devsasi: [  56    1    1   14   34 -105   25  -32  -27   76  233  -79  -19   58
  137  199  -10 -130   21  -28 -153  -37  -69  189]
tenasile: [ -39 -110   57 -171  -54  -95  154  -28   54  213  385 -288  -28  171
 -180  251  -13  -83   48  159   -8 -208   11   18]
besergosom: [-120 -134   -6  224 -315  -72  119  -98   46   94  229 -264  -46  219
 -110  269  -24  221  -87  194   18 -233   -3   -7]
tenasile: [ 271   -9   93   43  262  184  -70 -121  -90 -216 -195  226 -128 -186
  433 -434  223  -23  117 -341   68  203  142  214]
zudibvufo: [ -25 -130  -28  138 -199  112   38  -74   93   33  191  -28    0   33
 -148  203 -148   50  -40  218 -121 -227  -73  -59]
zudibvufo: [ 263 -373   30 -112   55  168 -127 -218  -67 -182  -42 -143 -143   39
  108 -244  -75   37  -69  -79 -208   98  145   53]
tenasile: [ -57  174  -80   -7  -21 -196  -89   44  -64  150  202 -127  116   70
  121  207  -20  -78  -60  -49 -114  -33 -170  155]
tuponavip: [  55 -361   -7 -420  260  108  150 -210  -34  -64  119 -262 -100   45
 -196 -300  -70  -43   84  -31  -61  166  141  -94]
tuponavip: [ 121  115   24 -190 -200   -2 -159  132   37  209  102 -184   82  109
   11  277 -105   11 -246  -53 -131  -12  -99  -93]
tuponavip: [ 198  105   57  465 -258  -35  -55 -108   22   -1  225  -50  -28  154
  479  265  112  162 -101  -90  -83 -102  -65  303]
devsasi: [-199  389  112  216  -16   47  193  146  -30 -117 -389  490  -84 -341
  184  -98  248    2  -53 -230  314  137  -88  -25]
devsasi: [ -64   40  -82  -57   57 -127  -41   18  -57  -41  -45  -34   63   19
   -6   22  -94  -60  -68  -21 -122  146  -87    3]
fakkobig: [-310   15 -121  114 -399  108  -18  133  133  304  123  -64  136   18
 -510  304 -158  224  -53  368  117 -486 -111 -313]
fakkobig: [-119  129  -46  261   42  149  -27   60  -19  -20 -256  330    3 -233
   36 -245  176  142  180  -67  282 -115   56   -5]
tenasile: [-128 -110  -84   15 -207    7   -8   11  -50  356  234 -282  -44   90
 -131  235   12  189  -16   14   31 -328   -2   11]
besergosom: [ -60   -5  -46  168  -80  -31   39  -64  -37 -104  -64   18  -28    3
   83   36  -41   88 -109  -38  -76   97  -69   21]
besergosom: [-163  -52  -35 -196   82  141  179  -45  -23 -106 -194   66  -51 -161
 -199 -228  -60   53  -78  -84   63  220  -26 -245]
besergosom: [  31 -106   16  148 -112  174    1 -100 -103  -24 -212  -43 -176  -49
  189 -221  173  344  -91 -273  161   51  136    6]
tenasile: [  34  -51   44 -317    3  366   91   21   76 -114 -279  160  -49 -221
 -223 -210 -150   46 -191 -101   -2  254  -16 -413]
fakkobig: [-163  107  -50 -160  214 -227  158  -58  -52  -53  193  -46   78   -6
  -11   21  -44 -255   37   11  -96  155 -171  106]
tuponavip: [  15  -98  -15  -99  119   -8  -51  -24  -60   20   30  -18  -32  -41
  -14  -76    4 -105   86   -7  -47  -55   37   81]
devsasi: [ 131   45  -17   81 -205   95 -170  126   88  225   28 -100   73  127
  -18  162    1  223  -22   16   65 -163   70  -98]
fakkobig: [  48  -12  111  172   -8 -177   41 -108  -33 -125  120  -36  -70   96
  226   33  131  -96   32   45    1  -57   30  268]
devsasi: [ 227 -154  138 -156   23  -43   15 -166  -14  -74  254 -216  -95  134
  187   45   -4 -156  -86  -28 -189   43   21  180]
zudibvufo: [  19   39   90  147 -200  107  150   50  104  133  142   83  -86  -28
    2  323   11   18  -37   44    6 -181  -49  -20]
fakkobig: [-132  240   56   86 -352  -63   67   62  104   80  196  -23   99   45
  -51  398  -94  -18 -275  157  -50 -140 -266  -81]
tuponavip: [ -82 -145  -42 -282   16   52  -43  -18  -40   92   37 -165    6  -13
 -244  -94  -79  -12  -31   53  -12  -81   15 -123]
fakkobig: [  70  -66   44 -445   58 -172   77  -18  -27  138  263 -412   -4  217
  -52  164  -84 -132 -143  -69 -160  177  -27  -17]
devsasi: [ -11 -310  -66 -130   84  128   13  -92   18   43   86 -117  -37   19
 -279 -127  -92   30  156  151  -22 -145  125  -94]
zudibvufo: [ 240   22  223  238 -103   65  107 -166  -42 -348 -191  140 -235  -39
  529  -79  156   57 -253 -290  -48  313   23  177]
besergosom: [ 134   91   79  190 -150   81 -105   39   21   30  -47   82  -31  -11
  213   52  113  100  -48  -79   68 -101   33   77]
tenasile: [-233 -179  -52  103  186  196   58  -34  -99 -139 -441  293 -139 -297
 -208 -554  181  151  276  -13  363  -94  234 -100]
zudibvufo: [ 157   -1 -152 -461  465 -357 -119    8  -98   18   94 -404  190  307
   68 -156  -86 -142  108 -181 -184  517   70   76]
tenasile: [178 -14  95  93  21  73 -22   8  96 -70 -31  95 -11  39  66 -58  70   9
 112  56  81 -28 131  13]
tuponavip: [ 148   54   28  -89   -9  145 -113   75  -29   55 -173   40  -37  -71
  136  -82   50   93  -91 -238   26  116   49  -57]
devsasi: [ 104   57  109  107  143 -145  -13   -4  -49  -52   10   67  -63   21
  263  -72  223 -124  170  -68  105  -26  114  277]
fakkobig: [  45   25   -8   -9  461  -33   14  -79 -117 -276 -227  276  -37 -195
  229 -477  164 -184  268 -192   78  270  100  202]
tenasile: [  67  259   68  361  155 -114  -21   25  -85 -265 -301  391  -49 -153
  483 -169  241  -72   83 -233  100  219   11  286]
tuponavip: [ 337   11   70  253  318   68   31  -87   11 -250 -153  255  -90  -27
  459 -285  211    9  272 -248   62  293  210  240]
devsasi: [ 156  199   26  109  -96 -164 -146   96   11  234  315  -95   82  136
  281  391   47 -112   -8  -38 -129 -171 -107  270]
tuponavip: [ 148 -253   20    9   33  -72 -128 -116   57   -9  266 -212   40  224
  -84  -15  -33  -70  191  293  -67 -260  150  134]
besergosom: [  88   49  115  309   79 -300  -42  -55 -128 -182  -54   75 -118   65
  445   -5  238 -135   82  -86    7   24   81  441]
tuponavip: [  93    6  -62 -401  280 -183   77  -86   -6   -1  322 -285  125  170
   17   45 -162 -238  -14  -63 -268  336 -118   45]
zudibvufo: [-103  126  -84    4 -204   99  -88   95   58  161   66   24  128  -58
 -156  188 -137   62 -129   86  -47 -164 -176 -156]
tuponavip: [ 132 -350   50  -10  168  -26   26 -169   49 -151  130 -111  -62  153
 -115 -171   -5  -89  263  252  -21 -108  233   93]
tenasile: [  49  -56  -52 -232   15 -102   91 -135  -61    4  325 -244  -11   79
  112  288 -246 -197 -264 -112 -460  237 -263   90]
fakkobig: [ 126   46   49  198  -61   93  -96  102  -28   36 -251  153 -101  -64
  205  -25  152  153   16 -186  117   -4  132   45]
zudibvufo: [ 123   49  268 -120  437   12  256 -208 -160 -457 -332  243 -268 -230
  489 -686  429 -148   92 -456  292  500  198  243]
besergosom: [ -51  144  111  -95  -67   32  116   24  -54 -136 -198  159 -105 -181
  125   19    2  -96 -287 -195  -47  239 -145  -58]
devsasi: [ 145   78  101    7  156   27   19  -38    6 -180 -134  123  -25  -35
  215 -255  151  -22   66 -138  122  200   99   65]
zudibvufo: [  77 -199  -36  -76  335 -158  161  -64    5  -76  107  -64  -50  124
  -41   -7  -47 -177  267   52 -125  184  130  105]
fakkobig: [ 220 -187  104   67 -216    2  -56  -98   56   24  180 -275  -74  257
   91  159   -5  124 -103   77  -80 -112  112   60]
besergosom: [ 308 -108   75   74 -487  454 -320   96  193  217   58   10   15    3
 -101  269 -169  214 -214  154 -113 -432   17 -231]
tuponavip: [-130  244 -101 -141  234 -263   48   84  -14  -66   20   58  189    2
  -26   44 -105 -244   24    7 -109  283 -186    9]
devsasi: [-48  41  72  64 -43   2 152 -40 -15 -95 -59  78 -96 -63  91  16  54  -2
 -92 -79  28  97 -40  14]
zudibvufo: [ -51   19  -38 -140  -14   66 -100   60   18   53  -19   26   84  -69
 -174  -34  -88  -49  -22   86  -12  -89  -51 -119]
tuponavip: [-115  215  -53   96  -57   22 -111  169   28  133  -85  171  123 -107
  -76   27   48   33   69   48  157 -177  -52  -57]
zudibvufo: [ -71   51  -95  -34  -33  -61 -169   94  -40  109  -66  -69  103   32
  -87  -11  -26   68   -8   21   31  -65   -7  -47]
besergosom: [  20 -114   17 -271  543  -46   19  -26 -113 -181 -235  152  -59 -153
  -22 -547  159 -238  357 -103  156  201  232   93]
zudibvufo: [ 176   -6   68  -26   19 -184  112  -93   67  -98  234 -209   18  264
  162  196  -67  -83  -80   17 -187  236  -28   94]
tenasile: [-309  173 -109   -5  205  -75   -9  105  -95   73 -135  203   90 -220
 -138 -240  143  -71  243    3  266 -128  -21   28]
devsasi: [ 125  187   48   45  209 -275  171 -132  -90 -258   99    9  -35   61
  518   89   26 -227 -131 -294 -264  523 -177  315]
besergosom: [  41  -97  -45  -64   34   44  -55   23   89  102  143  -68   84   78
 -205   31  -80  -17  153  191   -7 -167   62  -70]
tenasile: [ -86 -231    4 -174  111 -120    6 -100   -4  -36  117 -226   23  143
 -275 -195    7  -61  170  261   96 -151  152   -6]
fakkobig: [-115  -15 -122 -358  384 -205  113  -12  -77   88  165 -190   85   57
 -138 -111  -27 -186  196  -55  -29  196   -7   35]
zudibvufo: [  52   92  -12    0  -26   46  -19   64  -39  121  -43   -4  -31  -32
  143   62   57   89  -61 -217   12   74  -14   13]
besergosom: [ -55    2   73 -127   44  149    3    3  -38 -186 -304  228  -70 -241
  -59 -274   14  -70  -91  -57   74   96    0 -128]
fakkobig: [ -50   35  -88 -292  391 -206  139  -24 -133   10   77  -97    1  -11
   86  -72   -4 -218   94 -235 -124  357  -57  125]
tenasile: [ 134   -2  134   31  130 -283  150 -113   53 -328  121   -1  -12  173
  180  115  -60 -309  -25  129 -218  274  -40  184]
fakkobig: [  72 -152   26 -286  313  105   31 -134 -115 -181 -152   27 -108 -147
   65 -442   58  -99   58 -212    5  255  103   23]
besergosom: [-114   91  -15  314 -349  -40  -61  -38  -28   23   17  -70    9   61
  116  149   44  235 -207   22   46 -165 -103   51]
devsasi: [-164   -8   58   31  -89   53   86  -74   35 -198 -123   97   -1  -80
 -162 -186    5   28  -69  161  142  -38  -20 -134]
[  42 -128    5  398 -227  -21 -120  -64   71  -41   88  -16   10  147
    3  118    2  129   75  286    5 -338   79  108] : besergosom
[ -33  422  -73  267 -379 -157  -27  144  151  165  326   -2  251  143
  122  713 -230  -20 -304  116 -282  -39 -428   -3] : besergosom
[ -13  -40   -2  186  -21  -43   76 -145  -30 -166   82   55  -51  -19
  154   53  -39  -61  -53   17 -155   38 -102  152] : fakkobig
[   6  235 -123  234 -100 -233  -72   55   19  205  306 -167  180  220
  202  365  -10   72    4  -12  -97  -49 -154  185] : besergosom
[ -56  226   54  256   -7  -56    7   22 -117 -193 -370  245  -79 -146
  349 -190  225  106  -96 -278  177  220   -4  116] : zudibvufo
[ 284 -101   66   36   21 -206  -99  -99  119 -129  310 -214  106  347
  101  170 -113 -163   52  260 -237    8   46  168] : tenasile
[  88  -27   26 -127  130  -41   16  -80  -41  -71   25 -107  -15   56
  118 -145   48  -23    0 -119  -10  177   46   61] : zudibvufo
[-391  267 -185  103 -145 -151   -3  226  -28  316   42   45  157  -72
 -235  312  -49   40   -2   91   81 -233 -218  -80] : tenasile
[ 118 -134  134 -225  190  136  182 -217   -8 -291   -8   41 -129 -100
   94 -301   11 -145  -51 -110  -56  273   24    1] : devsasi
[ 126  146  153  166 -308  121   71  -45  139  -29  120  -12   -2   78
  169  166   51  152 -214   -1   61  -33  -69  -48] : devsasi
[ -33  237   39  334  147 -198  -28   64  -37 -232 -255  336   33  -79
  266 -148  200  -95  165  -23  161   97   35  216] : tenasile
[ -76  205   95 -231  190  251  282  -83   -6 -283 -171  395  -67 -423
   96 -272  -12 -218 -167 -262  -11  393 -231 -133] : devsasi
[-226 -248 -160 -218  263  -13   93  -96  -21   37  191  -66   54  -59
 -423 -146 -146 -176  278  256  -54 -162    0  -49] : tenasile
[ -76  -85  -27  -72   12   10  104  -22   56    7   74  -52   18   35
 -211   30  -88  -12   39  137  -10  -22   -1 -113] : besergosom
[ 183 -215    9 -173 -269  174  -64 -114  119  132  349 -359   31  210
 -142  236 -237  109 -221  140 -243 -134  -52 -151] : devsasi
[ 118 -262  203   60   64  164 -121  -44   24 -222 -258  239 -156 -129
  -95 -405  181  -90  240  226  243 -310  329   44] : besergosom
[  16  -73   38  190 -226   66  -80   -6   47  133  148  -46  -26   50
  -33  149   45   93   33  161   57 -385   41   60] : tuponavip
[  91   53   23   66   42  132    8    6  -35   36  -67  119  -79 -117
  202  -62  114   60   28 -224   52   45   28   68] : tuponavip
[ -33  -44  -12 -148  445 -281  132  -12  -36   49  174 -120   30  132
  -45 -178  184 -196  452   48  177   31  198  203] : besergosom
[-154 -259 -132  172 -112   77 -101   24   45   72  -41   24   23    5
 -399   23 -132  113  171  358   21 -386   98 -127] : fakkobig
[  50  -66  166   48  118  167  277 -103  -23  -42   -7  156 -256 -170
  178 -157  259   -9  140 -203  201    0  134  120] : zudibvufo
[ 132  -21  -23  -48  243 -214   10  -12  -36   62  144 -189   19  204
  158  -11  102  -46  209  -94    1  136  133  196] : fakkobig
[  24 -116  121  303 -297   88   14  -13   27   69    3   17 -171   24
   49  155  131  166  -20   84  123 -339  115   69] : zudibvufo
[ 103  -20  113 -154  194  -30  -50  -18  -97 -159 -236   48  -92  -61
  159 -334  168  -80   32 -176  117  185  155   81] : zudibvufo
[  57   90   56  -46  -19   89   89   34   14  -11  -77   86  -58  -79
  103   46    9    7 -119 -171  -17  170  -48  -62] : besergosom
[ 109 -117  142   45  131 -114  231 -224  -46 -214  172  -55 -178   62
  283  -22  105 -159   21  -84  -94  162   30  272] : devsasi
[  37  -90   -6  -76  184  -15   42  -84  -79 -153 -112   19  -72  -43
   89 -196   13  -53   23 -127  -53  221   50   54] : tuponavip

gepu-zado: [ -57  -33   88  -51  -34 -115 -448  369 -193 -276   13  360  -59  -49
  -77  148   59  279 -176 -405  202   51  -32  -80]
radiv-zerub: [ 142  139  176  -43 -138  154  176 -170  -22  109  257 -268   61  328
 -170 -207 -251 -215 -141   12  125 -212   87 -310]
denot-napo: [-212  139  124 -166 -216  -89 -525  590   76 -309 -340   92  139   53
 -205  -96  446  318 -246  201  217   50 -274  -76]
denot-napo: [  79   47  -88  116   16   65  220  -95   55  115  199  -44  -78 -196
  150   44 -266 -196  -99 -231   -2 -118   11 -114]
denot-napo: [-202   57 -108   48  174  143 -176  136  194   47 -265   28   43 -304
  147  127  378  -67   87  361  -72  116  -65  264]
gepu-zado: [ 121  117 -219  -42  -20  105  335 -204  336   55  -82 -285   61 -311
    9  -14  -86 -448   70  324   -3  -79   43  -97]
lagik-kosu: [ 149   15 -120   13 -159 -207  298  127   58 -276 -119   34    5  -78
  -98    9 -245    0  -89  -10  -19  -55   26  -82]
lagik-kosu: [ 154   61   -7  140  -74 -110  538  253  238  193 -119 -385  131  290
  -22 -426   92    1 -197  135 -254 -261 -157 -102]
lagik-kosu: [ -19  -20  -71  127  234  107  154  -51  165  321  -15 -122  -34  -89
  144  -40  218 -154   96   85 -131  -51   34  134]
denot-napo: [-144   55   69  -54   -1   -9 -373  354  -14 -206 -166  194   15  -78
  -88   86  267  169 -117   50  150   50  -28   39]
gepu-zado: [ -43  -79 -136   15  210   52 -344   54  -70 -146  -63  370  -76 -356
   93  384   52  -56  149 -192   58  203   89  153]
kifa-vuvab: [ -96   84  200   50  -29  145  -14   -7  -46  202   99 -173   61  319
   11 -196   79   60 -101  133  -38  -85  -73   -9]
denot-napo: [ 194   87  151   59 -185   23  638 -205   42  242  196 -522  120  506
  -74 -461 -273  -93 -156  183 -190 -304    2 -206]
radiv-zerub: [  86   72 -102   -7 -131 -100  147   85   64 -249  -16   90  -60 -235
  -75  108 -254  -95 -127  -78  139  -70   71 -137]
bofum-mig: [-136 -119  -55  -39  327  189 -469 -269 -109   73    5  333 -125 -230
   60  404  183 -140  395  -18  119  293  202  264]
denot-napo: [ 167  -91  -98   90  -96 -169  569 -232   11  139  159 -235  -28   39
  157 -188 -335   21  -26 -149 -256 -130  -52  -50]
radiv-zerub: [  65   89 -243  175   28  -53  477  313  463  227 -245 -365  114 -235
  213 -269  236 -139 -171  177 -296 -196 -282   -6]
kifa-vuvab: [ -63  -60   44  -58  113   74 -125 -210  -54   80  -19   27  -19   78
  -46   61  131  -27  225  175   17  114  122  144]
bofum-mig: [-117   -3 -179    1  -76 -189 -281  307   93 -231 -225  344 -102 -357
   18  220   87  117  -23 -196  173  155 -193   17]
lagik-kosu: [  88   47   76   53   45    8  287   76   45   -4  -35 -124   25  158
 -129 -117   24  -52  -72  203  -48 -164  205    9]
lagik-kosu: [-278   24  328  -14  213  380 -341 -339 -145  438  140 -123   14  433
   -3  -81  362   -3  228  392   27   87  108  233]
lagik-kosu: [ -86 -118  -89   -9  212  116 -392 -271 -140   66  137  341 -165 -278
  132  382  -40 -112  278 -294  134  242   91  124]
kifa-vuvab: [ 156   68  -38  -30 -227 -165   32  402   45 -288 -121   -4  137   66
 -120 -112 -113   85 -266 -174    4  -83 -196 -251]
bofum-mig: [ -35  -33   16 -127  -45  -56 -505  109 -120 -184   16  334  -78  -65
 -137  200   22   67   30 -344  309  147  -38 -131]
denot-napo: [ 198   94 -387   88 -128 -144   64  414  248 -287  -50  197  -36 -675
  154  222 -325 -229 -298 -586  106  -70 -253 -330]
radiv-zerub: [  10   30  119  -43    5  -10  142   39   97  113  -91 -222   58  269
 -171 -243  243   19   -1  302   -9 -116   77    0]
kifa-vuvab: [ -26 -127  -53  -97  114  -77 -256 -135 -122 -162  -16  339 -160 -192
  -99  303    9   13  234 -124  195  178  229  106]
bofum-mig: [   1  -23 -178    4   93    9 -232   42   17 -156  -41  311  -96 -397
   52  337  -66 -138   86 -229  141  140   38   14]
denot-napo: [-126 -167   68 -111  149  -25 -406  -49 -220 -118 -111  240    2   60
  -29  167  254  247  247   77  -34  253   94  273]
kifa-vuvab: [  -3   51  -48   12  -69    8 -188  108  -14  -98   35  173  -36 -118
    4  131 -129  -51  -74 -251  148   43 -103 -128]
kifa-vuvab: [ 102  113   98  100   34  103  371  -21  147  228   14 -265   30  321
 -157 -232   25 -220  -39  248  -14 -214  137  -78]
radiv-zerub: [   5   28 -126   81   93   79  -78  171   64  -55  -68   82   49 -257
  158  138   18  -85  -55  -83  -89   39  -84   42]
lagik-kosu: [ 127   11  203   47   13  -50  390   18   -8  151   89 -236   -8  436
 -209 -309   37   35 -103  114  -31 -268  229  -74]
kifa-vuvab: [-142   91  128 -123 -158  -26 -363  261   51  -29 -100  -12   55  139
 -141 -142  283  165 -137   36  209    4 -221 -139]
bofum-mig: [ -49  173   -2  -16 -168   50 -313  342    8 -293  -51  200   39 -156
  -59  145 -110  -24 -252 -145  229   13 -150 -193]
denot-napo: [ 224  -47  -78   10  -93 -139  417  -82   14  -83   -5 -148   64  106
  -47 -115 -258  -45    0    5 -171  -80   44  -74]
bofum-mig: [ 175  -29  -43    2 -202 -197  424  -67    3  -53   71 -186   28  107
   -9 -194 -303   59 -107  -95 -128 -129  -60 -148]
radiv-zerub: [  82   71  163   24 -153   40  541 -343   36  334  302 -484   -3  339
  -11 -400 -228  -77 -125  131  -67 -296   45 -179]
lagik-kosu: [ 101   -8  -54   -9  -24  -35  197 -208   40  125  288  -62 -163 -216
   50    0 -243 -151  -74 -329  150 -160   97 -212]
gepu-zado: [ 126 -141 -112 -128 -102 -248 -136  -51 -138 -272   53  284 -113 -152
  -98  189 -246   84   79 -438  167  117   32 -136]
lagik-kosu: [ -83   15  348  -66  113  341 -246 -371 -334  136  275  -52   55  458
  -91    6  -35  -23  124  208   35   40  264   85]
radiv-zerub: [-306  -80   43  -90  121  -27 -675  233  -58 -102 -347  345   -1    7
  -63  181  563  292  226  187   98  335 -115  310]
gepu-zado: [ -75  -41  274 -161   55  125 -334 -197 -213   80  113   -2   17  391
 -205  -54  179   87  143  122  146   62  166   18]
denot-napo: [ -37  -49  -54  -88  -35  -38  -71  -69   61   23 -179  -93  106   75
   -5  -71  169   46  168  223 -107  139 -152   88]
radiv-zerub: [  85  144  181  -41  -68  133   49   24  -19   -4  171 -134   28  195
 -192 -116 -105 -141 -195   20  184 -209  159 -242]
kifa-vuvab: [-147 -132  314 -107   93  108 -479 -243 -415   34   93  192   10  545
 -152   58  132  256  272   76   44  238  140  200]
bofum-mig: [ 125   31 -100  -23  -37  -13  413 -133  229  169   39 -381   53 -113
   66 -223  -20 -174  -55  136 -119 -185  -20 -115]
denot-napo: [  44  -98  134  -25  -16 -134   42  103 -159  -68  -22  -19   57  311
  -87 -149   72  278  -35  -10 -129  -26   40   52]
kifa-vuvab: [ 129  -17  -99    5  -45 -212  107  304   40 -279  -93  149  -45 -197
  -86   64  -73   64 -158 -208   59  -83   70  -96]
radiv-zerub: [ -15  -72   21  -63   29   87 -242 -260 -312 -281   65  292   -3  -22
   -7  340 -291    7  199    3   10  242  185  151]
gepu-zado: [ -96   35 -106  -23 -107 -103 -126  124  115  -90 -147  113  -48 -193
    1   67   60   40   -9  -11  121   80 -167  -16]
radiv-zerub: [ -28   72   27   -2  -52   21  169  -41  136  135    0 -207    5   32
  -17 -161   68  -58  -54  185   16 -113  -21  -45]
bofum-mig: [  10  -77  -65  162  199   47   60    6  -65   45  -41  138  -16  -21
  135  143  -12  -16  117  -35 -197   85   68  220]
gepu-zado: [  59   -6   58   84   50  118  435 -290   44  301   26 -397  131  344
   73 -267  -15  -96  117  389 -336  -77   21  127]
kifa-vuvab: [ -76    1  333   41   63  201  138 -291 -226  261  198 -255   71  570
  -21 -233   19  108   44  336 -177  -81  169  154]
bofum-mig: [ -84  -75  -12  -52  -72 -103 -174  -71 -137  -94   87  173  -96 -136
   78  116 -105  178    9 -223   73   98  -60   16]
bofum-mig: [-102  102  -53  -48   23   92 -373  232  119  -72  -69  139  -16 -304
    6  145  185  -89  -95  -86  227   34  -94  -89]
gepu-zado: [ -76 -159  -93    3  190  -51 -210 -129  -88    0  -39  297 -146 -190
   63  266   93   48  269 -126   31  208  109  220]
kifa-vuvab: [-100  -66  132 -118   58  -44 -338  180 -150 -200 -143  152   50  103
 -123   45  290  271   29  128   27  103   86  146]
radiv-zerub: [  38  -41 -120  108   64   65  292 -251  -39   53  143  -76  -12 -237
  287   91 -286  -84   24  -20 -247   -7   39  122]
bofum-mig: [ 120  179    6  -72 -298  -48  250  101  132 -181    8 -217   87   12
 -150 -172 -243 -109 -270   99  114 -199  -58 -307]
lagik-kosu: [  27 -119   10  -23  101  -34 -134  -49 -140  -16   61  136  -38   12
   18   91   13   84   95 -194  -21   77   71   57]
lagik-kosu: [-179  -51  -20 -149  -40  -28 -710   48 -140 -148   59  411 -130 -276
   19  299   65  136   51 -420  344  240 -151  -71]
gepu-zado: [ 131   37 -175   78  -44  -98  314   50  175  -19    2  -29  -70 -243
   31   15 -188 -171  -87 -143   21 -118    3 -127]
bofum-mig: [ -75   -8  100   -4   56  164 -244  -73 -105  142   65  -31   87  191
   74  -26   93   28   61    6  -71   91 -111   46]
gepu-zado: [ 112   -9  -72   18 -124 -178   70  248   -2 -195  -36   79   15  -53
  -19  -15 -143   98 -169 -264  -10  -49 -107 -139]
gepu-zado: [  43  173   74 -107 -414  -43  -74   97  -38 -220  147  -58   61   73
 -109 -104 -372   20 -321 -208  232 -100 -235 -411]
lagik-kosu: [-141  -30  -12  -35  102  -33 -448  390   -8 -206 -309  265   62  -86
  -36  147  397  200   32   78   15  183  -83  181]
denot-napo: [ -23  -69  -79   52  113   17  176 -183   41  124  -48  -79   -3  -67
  130   12   45  -33  163  182 -190   53   40  199]
gepu-zado: [ 140 -149  -83  102  108   -4  314 -431 -201   85  353   60 -152 -155
  222  164 -480  -87  103 -353 -144  -16  210   50]
radiv-zerub: [ 211  173 -301  204 -166 -136  714  335  414  -63 -115 -274   56 -396
  164 -160 -268 -231 -379  -31 -181 -312 -189 -214]
[  11 -119 -170    4   30 -183   41   17   -6 -157 -105  176  -74 -279
   87  159  -41  100   90 -106  -69  106   11  128] : denot-napo
[-141   78  315  -14   79  309   40 -260  -16  369  -67 -416  213  700
 -121 -339  346  -28  190  770 -193    2   49  213] : bofum-mig
[-172  -93  164  -80  112   80 -368 -192 -129  211  -14   62  -23  321
  -82  -17  316  123  279  133   63  185    6  168] : kifa-vuvab
[ 184   -8 -172  -53 -146 -151  274 -101   73 -157   78  -35  -50 -264
   -4   38 -346 -130  -61 -197   53  -78   26 -200] : bofum-mig
[  80  -22  117   39   13   50  514 -465   21  386  224 -381  -49  341
  -33 -285 -124 -130  113  213 -104 -181  179   -8] : gepu-zado
[  25   42 -105  -57  -45  -11 -259  156   44 -162    6  186  -36 -293
   -9  174  -59  -89  -84 -290  207   39  -79 -173] : bofum-mig
[ 100  114  -69   17 -147  -51  330   20  226   83   52 -227  -23  -86
  -34 -172 -128 -175 -171  -21   83 -211  -62 -242] : radiv-zerub
[ -81  -64  -11  -80   13   28   60 -370    6  164   53 -154  -23  -33
   86  -42   37   -7  192  208  -63   67   15  117] : bofum-mig
[ 313   83  -54   97 -302 -194  592  119   78  -85   88 -220   67  224
  -93 -267 -491  -80 -284 -229  -88 -261 -119 -358] : radiv-zerub
[  71  -71   79  -33 -130 -170  179  -91  -71   78  111 -113  -32  263
  -72 -210  -96  156  -29 -139  -16  -81  -38 -109] : lagik-kosu
[-168 -116   54  -83  257  174 -568 -253 -222   38  120  349 -139 -152
   40  363  140  -12  291 -132  187  255  194  192] : bofum-mig
[ 164  -18  -51   -4 -130   92  453 -561   20  304  255 -450  109  193
  161 -239 -391 -223  111   60 -258  -58 -131 -126] : denot-napo
[ -36  142  -68   62  -29   74   27  179  205   84   42  -80  -29 -280
  104  -26   29 -141 -226  -97  105 -147 -121 -154] : radiv-zerub
[ 208  -43 -190  159  105  -55  609 -269  187  289  192 -159 -174 -199
  112  -39 -266 -316   51 -207  -64 -199  158  -84] : lagik-kosu
[ 118  -34   59  -29  101  -12  126  -40  -14   34  102  -37  -61   43
 -125  -36   17  -70   -7  -63   73 -134  257  -66] : bofum-mig
[  18  -31  -73  -39 -129 -115   96 -110   14  -25   31  -33  -30  -75
   41  -26 -146   38    9  -78   -2   17  -97  -58] : denot-napo
[  36  117  221   -2    7  192  -19  -84  -97    8   88  -14   20  382
 -267  -19  -83 -167    8  194  169  -73  249  -76] : kifa-vuvab
[  13 -125  -34  124  141   -1  106 -165  -82  211   81   28  -52   87
  158   17  -41   28  153 -141 -190   64   -9  148] : kifa-vuvab
